[[-10  42 -33   5   2  -5  -1 -31]
 [-10  52 -36   9   4  -5  -4 -33]
 [-10  55 -38  11   4  -6  -4 -34]
 [-10  59 -40  12   4  -6  -4 -35]
 [-10  46 -35   8   4  -5  -4 -32]
 [-10  44 -34   7   3  -5  -3 -31]
 [-10  49 -35   9   4  -5  -4 -32]
 [-10  48 -35   9   4  -5  -4 -32]
 [-10  48 -35   9   4  -5  -4 -32]]
:
[[-10  52 -36   9   4  -5  -4 -33]
 [-10  59 -40  12   4  -6  -4 -35]
 [-10  44 -34   7   3  -5  -3 -31]
 [-10  48 -35   9   4  -5  -4 -32]]

[[ -1  -4   3   0]
 [ 50 -11 -21 -24]
 [ 20 -66  25 -51]
 [-10   1  -7  -4]]
:
[[ 50 -11 -21 -24]
 [-10   1  -7  -4]]

[[ -7 -18  60 -37  -7 -52 -24  49  39  10   9]
 [ -9   8 -48   2  28  56  60  26  29  -3  24]
 [ 25  50  14  23  49 -25  -1 -18 -69 -26 -29]]
:
[[ -9   8 -48   2  28  56  60  26  29  -3  24]]

[[  7 -10   0   0   0  40  19]
 [ -3  -3   0   1  -2  28   9]
 [  5   6   8   0   2   3 -11]
 [ 10   1  -2   0   0  -6  16]
 [  8  -5   9   0   2 -82 -18]]
:
[[-3 -3  0  1 -2 28  9]
 [10  1 -2  0  0 -6 16]]

[[-62  -6]
 [-57 -25]
 [-16  28]
 [-46  12]
 [-40  19]]
:
[[-57 -25]
 [-46  12]]

[[  4   7  -2  -9]
 [ -3  -5   2   7]
 [ 26  45 -16 -62]]
:
[[-3 -5  2  7]]

[[ 28 -15   5 -57 -58 -35  24   4 -53]
 [-24 -16 -15  23 -26 -12 -25 -26   7]
 [-10   5 -33 -11 -14   4   3 -25  -9]
 [-40 -32 -17 -25 -38  -7 -17  -9 -25]
 [ 13  66 -54 -15  21 -62  15  21 -49]
 [-62 -70 -19 -39 -38  -4 -35  22 -39]
 [-20 -22 -16 -21 -28   0  13   4 -12]
 [-15 -13  -9 -17 -21  -2  13   1  -8]
 [ 23 -38 -16 -42 -44  16 -13 -17 -44]]
:
[[-24 -16 -15  23 -26 -12 -25 -26   7]
 [-40 -32 -17 -25 -38  -7 -17  -9 -25]
 [-62 -70 -19 -39 -38  -4 -35  22 -39]
 [-15 -13  -9 -17 -21  -2  13   1  -8]]

[[-74  22  -7 -28 -11 -72   3   1]
 [ 34 -20 -52 -34  -3 -46 -41 -21]
 [-21   7 -38  60 -77  71  20  -3]]
:
[[ 34 -20 -52 -34  -3 -46 -41 -21]]
